Below are the code and all the weights of a small trained network. Each question names an input and a class and asks about switching units off, where a switched-off unit gives its printed mean instead of its output.

import numpy as np


def w(rows, s, z=0):
    codes = np.array(rows[::2]) - 128.0
    scale = np.full(codes.shape[1], s)
    scale[-1] = z or s
    return codes * scale


def norm(h):
    return h / np.sqrt((h * h).mean(-1, keepdims=True) + 1e-5)


def f(y):
    return y / 2 * (1 + np.tanh(0.7978845608 * (y + 0.044715 * y**3)))


def log_softmax(a):
    a = a - a.max(-1, keepdims=True)
    return a - np.log(np.exp(a).sum(-1, keepdims=True))


def net(x, mask):
    res = np.array(x, float).reshape(1, 7) / 4 @ E
    u = 0
    for l in range(3):
        y = f(norm(res) @ A[l][:, :-1].T + A[l][:, -1])
        res = res + np.where(mask[u : u + 4], y, B[l][:, -1]) @ B[l][:, :-1]
        u += 4
    return log_softmax(norm(res)[-1] @ U[:, :-1].T + U[:, -1])


A, B = {}, {}
E = w([
[34,24,149,91,187,121,91,119,117],'x0',
[129,130,133,127,129,133,129,129,128],'x1',
[163,96,100,140,185,144,111,2,153],'x2',
[131,129,134,128,134,126,129,130,131],'x3',
[131,129,131,129,131,126,129,130,130],'x4',
[149,162,158,136,167,83,62,123,70],'x5',
[127,128,125,127,131,130,126,129,128],'x6',
],0.0019)
A[0] = w([
[122,138,105,92,150,109,118,118,118,135],'0.n1',
[237,122,27,76,97,143,243,25,254,1],'0.n2',
[95,125,143,163,162,159,83,80,167,135],'0.n3',
[133,145,100,74,138,132,136,125,137,38],'0.n4',
],0.0017,0.00086)
B[0] = w([
[133,111,147,170,117,130,128,150,146,135],'0.n1',
[86,188,213,239,167,252,94,107,137,254],'0.n2',
[143,84,118,111,102,130,159,121,120,152],'0.n3',
[150,125,188,161,138,135,120,131,102,78],'0.n4',
],0.0025,0.00073)
A[1] = w([
[164,235,138,152,35,126,166,232,111,189],'1.n1',
[60,98,162,90,141,85,71,199,60,9],'1.n2',
[252,152,93,169,136,138,154,41,146,70],'1.n3',
[72,53,134,87,109,141,207,201,179,129],'1.n4',
],0.0032,0.0012)
B[1] = w([
[132,15,128,116,213,134,113,26,132,253],'1.n1',
[93,210,210,198,169,149,129,201,180,177],'1.n2',
[44,193,122,90,50,124,126,228,114,179],'1.n3',
[124,179,6,73,2,92,145,135,84,174],'1.n4',
],0.0033,0.0034)
A[2] = w([
[236,110,72,120,99,115,163,103,111,129],'2.n1',
[165,243,115,114,105,83,54,82,87,20],'2.n2',
[188,64,172,107,243,69,80,61,84,74],'2.n3',
[136,3,61,95,122,170,196,55,169,3],'2.n4',
],0.0034,0.0013)
B[2] = w([
[34,96,197,149,208,122,35,125,141,146],'2.n1',
[24,28,78,20,75,86,225,216,143,145],'2.n2',
[191,130,37,190,9,142,87,119,94,252],'2.n3',
[216,117,252,49,220,47,217,185,161,224],'2.n4',
],0.0031,0.003)
U = w([
[208,53,191,65,222,92,207,94,174,177],'0',
[34,131,38,55,54,96,162,175,104,165],'1',
[213,74,66,217,101,101,17,74,65,177],'2',
[54,179,205,204,219,101,58,225,109,5],'3',
[102,214,137,180,131,255,161,74,179,67],'4',
],0.0074,0.0015)

Each question gives the input, the list of numbers given to net, and the class t.
The units are the neurons (one row each of A and B). Each row of codes is followed by its name. A weight is (code - 128) times the scale printed after its matrix; where a second scale follows, it is the last column's (A, B and U).
mask holds one flag per neuron, layer by layer. A switched-off neuron (its flag False) gives its mean, the last column of its row in B, instead of its output. The means were averaged over made-up inputs and are rounded, as every weight is.
A unit's drop is (log p(t) with every unit on - log p(t) with that unit switched off) / (log p(t) with every unit on - log p(t) with every unit switched off).
The circuit of an input: a set's keep is (log p(t) with only the set's units on - log p(t) with every unit switched off) / (log p(t) with every unit on - log p(t) with every unit switched off). Starting from all 12 units, units are removed one at a time, each time the one whose removal leaves the highest keep (on an exact tie, the one counted first), for as long as the keep stays at least 0.8.
units of the circuit, in order: the units of the circuit, biggest drop first
top k neurons: the k neurons with the biggest drops, biggest first
k most important neurons of layer l: the k neurons of layer l with the biggest drops, biggest first
drop of u: that unit's drop, to one decimal
input [-5,3,-7,4,-6,-3,-1], class 0: top 2 neurons	(1.n1, 2.n4)
input [0,4,3,6,4,3,-1], class 1: top neuron	(1.n1)
input [-1,7,8,-3,-5,6,-2], class 1: units of the circuit, in order	(1.n3, 2.n2)
input [8,-2,2,-3,-6,4,-8], class 2: top 2 neurons	(1.n3, 2.n3)
input [-1,2,-5,-4,-5,7,-3], class 2: units of the circuit, in order	(1.n1, 2.n3)
input [-8,-5,4,5,-3,6,-1], class 1: top 2 neurons	(1.n3, 2.n2)
input [6,2,4,-8,3,1,0], class 2: 2 most important neurons of layer 1	(1.n1, 1.n4)
input [0,-8,6,-7,6,-3,3], class 4: top 3 neurons	(0.n2, 1.n1, 1.n3)
input [8,-2,7,6,2,1,4], class 2: top 4 neurons	(2.n3, 1.n1, 2.n2, 1.n4)
input [-3,1,-4,2,0,8,-4], class 2: top 2 neurons	(1.n1, 2.n3)
input [-6,-8,1,7,4,1,-2], class 1: top 4 neurons	(1.n3, 2.n2, 1.n2, 2.n4)
input [-4,7,5,-2,8,0,8], class 4: 2 most important neurons of layer 2	(2.n3, 2.n4)
input [-7,0,1,1,5,2,5], class 1: 2 most important neurons of layer 1	(1.n3, 1.n2)
input [-5,-8,6,3,-3,1,5], class 1: units of the circuit, in order	(1.n3)
input [0,1,-5,0,-7,4,2], class 2: top 3 neurons	(1.n1, 1.n3, 2.n3)
input [-3,2,-3,0,8,-8,4], class 0: units of the circuit, in order	(1.n1, 2.n4)
input [-1,-4,6,3,8,2,5], class 1: top 2 neurons	(1.n3, 1.n1)
input [-2,-4,-2,6,1,0,3], class 0: top 4 neurons	(2.n4, 1.n1, 1.n2, 0.n2)
input [-1,-4,5,-1,-5,0,0], class 4: 2 most important neurons of layer 2	(2.n3, 2.n4)
input [-7,-1,-6,1,-4,0,-6], class 0: top 3 neurons	(1.n1, 2.n4, 1.n2)
input [-2,1,-1,4,-8,-8,3], class 0: units of the circuit, in order	(2.n4)
input [-8,5,-4,-2,-1,-3,-5], class 0: top 2 neurons	(1.n1, 2.n4)
input [5,-7,0,6,-3,2,-8], class 3: top 2 neurons	(1.n2, 1.n1)
input [-1,-4,2,-7,-1,8,-3], class 1: top 2 neurons	(2.n2, 1.n1)
input [8,-2,3,-8,-7,3,8], class 2: 2 most important neurons of layer 1	(1.n3, 1.n1)
input [-6,2,8,-6,-5,3,-8], class 1: 2 most important neurons of layer 1	(1.n3, 1.n2)
input [-3,3,-6,-4,-5,-1,7], class 0: drop of 1.n4	0.0
input [-4,-3,1,0,5,2,-1], class 1: drop of 2.n2	0.6
input [-3,2,4,4,-3,-3,5], class 4: drop of 2.n3	0.1
